Below are the code and all the weights of a small trained network. Each question names an input and a target symbol and asks about switching units off, where a switched-off unit gives its printed mean instead of its output.

import numpy as np


def w(rows, s, z=0):
    codes = np.array(rows[::2]) - 128.0
    scale = np.full(codes.shape[1], s)
    scale[-1] = z or s
    return codes * scale


def norm(h):
    return h / np.sqrt((h * h).mean(-1, keepdims=True) + 1e-5)


def f(y):
    return y / 2 * (1 + np.tanh(0.7978845608 * (y + 0.044715 * y**3)))


def softmax(a):
    e = np.exp(a - a.max(-1, keepdims=True))
    return e / e.sum(-1, keepdims=True)


def log_softmax(a):
    a = a - a.max(-1, keepdims=True)
    return a - np.log(np.exp(a).sum(-1, keepdims=True))


def net(x, mask):
    ids = ['βζλξψω'.index(c) for c in x.split()]
    T = len(ids)
    res = E[ids] + P[:T]
    q, k, v = (norm(res) @ M[0].T for M in (Q, K, V))
    z = softmax(np.where(np.tri(T) > 0, q @ k.T / 4**0.5, -1e9)) @ v
    res = res + np.where(mask[0], z, O[0][:, -1]) @ O[0][:, :-1]
    y = f(norm(res) @ A[0][:, :-1].T + A[0][:, -1])
    res = res + np.where(mask[1:9], y, B[0][:, -1]) @ B[0][:, :-1]
    return log_softmax(norm(res)[-1] @ U[:, :-1].T + U[:, -1])


Q, K, V, O, A, B = {}, {}, {}, {}, {}, {}
E = w([
[98,103,56,118,107,150,161,180,164],'β',
[51,118,84,126,155,174,198,152,181],'ζ',
[138,135,24,96,27,178,105,162,183],'λ',
[43,151,90,91,164,199,184,49,194],'ξ',
[124,53,73,183,128,197,4,125,151],'ψ',
[125,109,139,217,47,166,164,108,78],'ω',
],0.012)
P = w([
[154,16,79,78,99,83,148,107,157],'0',
[187,79,26,181,120,219,161,143,219],'1',
[211,59,147,11,181,173,159,185,83],'2',
[131,116,16,155,141,67,152,106,119],'3',
[123,144,86,227,95,224,180,146,208],'4',
[181,192,142,13,175,104,91,141,71],'5',
[44,107,134,173,102,90,146,139,125],'6',
[162,125,173,210,89,170,147,120,234],'7',
[96,208,189,32,212,89,107,98,86],'8',
],0.011)
Q[0] = w([
[55,124,5,178,113,158,137,100,92],'H0',
[162,174,136,177,133,110,106,65,164],'H0',
[141,103,169,100,133,161,133,123,181],'H0',
[208,104,113,115,202,45,142,86,92],'H0',
],0.012)
K[0] = w([
[165,199,232,108,208,100,98,147,9],'H0',
[191,70,207,156,138,149,149,59,138],'H0',
[86,84,133,117,115,121,99,140,199],'H0',
[204,31,118,107,166,178,191,127,130],'H0',
],0.011)
V[0] = w([
[121,161,192,128,99,152,95,85,45],'H0',
[150,24,53,69,253,104,100,103,80],'H0',
[37,118,120,115,211,117,43,160,232],'H0',
[120,54,140,190,146,106,50,239,70],'H0',
],0.0065)
O[0] = w([
[203,59,113,63,61,112,106,95,137,1],'H0',
[148,83,220,90,139,70,74,93,147,221],'H0',
[66,172,90,181,180,77,78,95,28,50],'H0',
[11,104,145,111,116,163,91,125,114,97],'H0',
],0.011,0.0043)
A[0] = w([
[64,235,135,129,200,157,75,164,140,48],'N0',
[166,255,120,157,181,212,85,169,174,68],'N1',
[165,73,215,48,111,135,151,169,109,126],'N2',
[113,215,130,90,166,49,79,104,13,125],'N3',
[200,60,135,48,150,140,122,102,41,247],'N4',
[237,231,191,73,152,48,133,37,79,60],'N5',
[118,53,131,41,75,130,50,2,13,54],'N6',
[231,193,179,147,132,249,171,108,189,1],'N7',
],0.0092,0.0061)
B[0] = w([
[206,125,140,113,104,98,80,147,63,238],'N0',
[117,113,153,8,120,91,119,114,75,225],'N1',
[117,113,43,80,162,21,101,142,71,190],'N2',
[157,111,18,85,104,134,187,108,111,240],'N3',
[174,94,145,23,186,127,178,178,45,198],'N4',
[118,180,162,116,120,148,41,185,88,190],'N5',
[121,227,37,86,117,149,111,202,65,141],'N6',
[99,122,58,240,92,106,138,92,163,255],'N7',
],0.013,0.0055)
U = w([
[149,68,201,53,124,143,179,116,112,181],'β',
[190,212,180,147,145,126,141,194,99,209],'ζ',
[55,185,76,111,95,117,124,179,89,32],'λ',
[147,185,69,176,140,3,124,89,121,1],'ξ',
[71,99,198,145,111,71,66,98,120,144],'ψ',
[167,174,145,179,134,201,148,157,175,248],'ω',
],0.011,0.0063)

Each question gives the input, a string of symbols that net reads in full, and the target symbol t.
The units are the heads (4 rows each of Q, K, V and O) and the neurons (one row each of A and B). Each row of codes is followed by its name. A weight is (code - 128) times the scale printed after its matrix; where a second scale follows, it is the last column's (O, A, B and U).
mask holds one flag per unit, heads first, then neurons. A switched-off unit (its flag False) gives its mean, the last column of its rows in O or B, instead of its output. The means were averaged over made-up inputs and are rounded, as every weight is.
A unit's drop is (log p(t) with every unit on - log p(t) with that unit switched off) / (log p(t) with every unit on - log p(t) with every unit switched off).
The circuit of an input: a set's keep is (log p(t) with only the set's units on - log p(t) with every unit switched off) / (log p(t) with every unit on - log p(t) with every unit switched off). Starting from all 9 units, units are removed one at a time, each time the one whose removal leaves the highest keep (on an exact tie, the one counted first), for as long as the keep stays at least 0.8.
circuit, biggest first: the units of the circuit, biggest drop first
unit that matters most: the unit with the biggest drop
k most important neurons: the k neurons with the biggest drops, biggest first
drop of u: that unit's drop, to one decimal
input β ζ ξ β ψ β ξ, target ψ: circuit, biggest first	H0, N2
input ω ω λ ω ξ β β λ ξ, target ζ: circuit, biggest first	N0, H0
input λ ξ ζ β β, target ζ: 4 most important neurons	N0, N7, N3, N2
input ξ β λ β ω ζ β ξ, target ξ: circuit, biggest first	N1, N7
input ζ ζ ω ω ψ λ ω, target ω: unit that matters most	N1
input ξ ω ζ ω β λ, target β: circuit, biggest first	N1, N4
input ψ β ψ ω, target λ: circuit, biggest first	H0, N6
input ω λ ζ ω λ β β ζ, target ζ: 3 most important neurons	N0, N7, N3
input β ψ β ω, target ψ: 3 most important neurons	N3, N7, N4
input ψ ω ξ λ, target ζ: circuit, biggest first	H0, N5, N7
input ζ ψ ω ω ω ω, target ξ: 2 most important neurons	N2, N7
input β β β ξ λ, target ξ: 2 most important neurons	N1, N7
input β β ψ ζ λ λ λ β, target λ: circuit, biggest first	H0, N1
input β ω ζ β ω ψ λ β, target ψ: unit that matters most	N3
input ψ ζ ω ζ ω λ ζ, target ω: circuit, biggest first	N1, N2
input λ ω β β ζ, target ζ: circuit, biggest first	H0, N0, N3
input β ξ ψ ω ζ ζ ω, target ξ: 2 most important neurons	N3, N4
input ζ β λ ω β ω ξ ξ ω, target λ: 3 most important neurons	N5, N7, N0
input ζ λ ζ β ω ξ ζ β, target ξ: drop of N3	0.1
input β λ β λ β ξ ξ, target ζ: drop of N4	0.0
input β ζ ω ξ λ β ζ, target ψ: drop of H0	0.7
input ω ζ ω ω ξ β ξ λ, target ξ: drop of H0	0.8
input β λ ω ω ψ λ ζ ζ, target λ: 2 most important neurons	N1, N4
input ω ω ζ β ζ ξ β β, target ξ: most important neuron	N1
input ψ ω λ ξ, target ω: 2 most important neurons	N1, N2
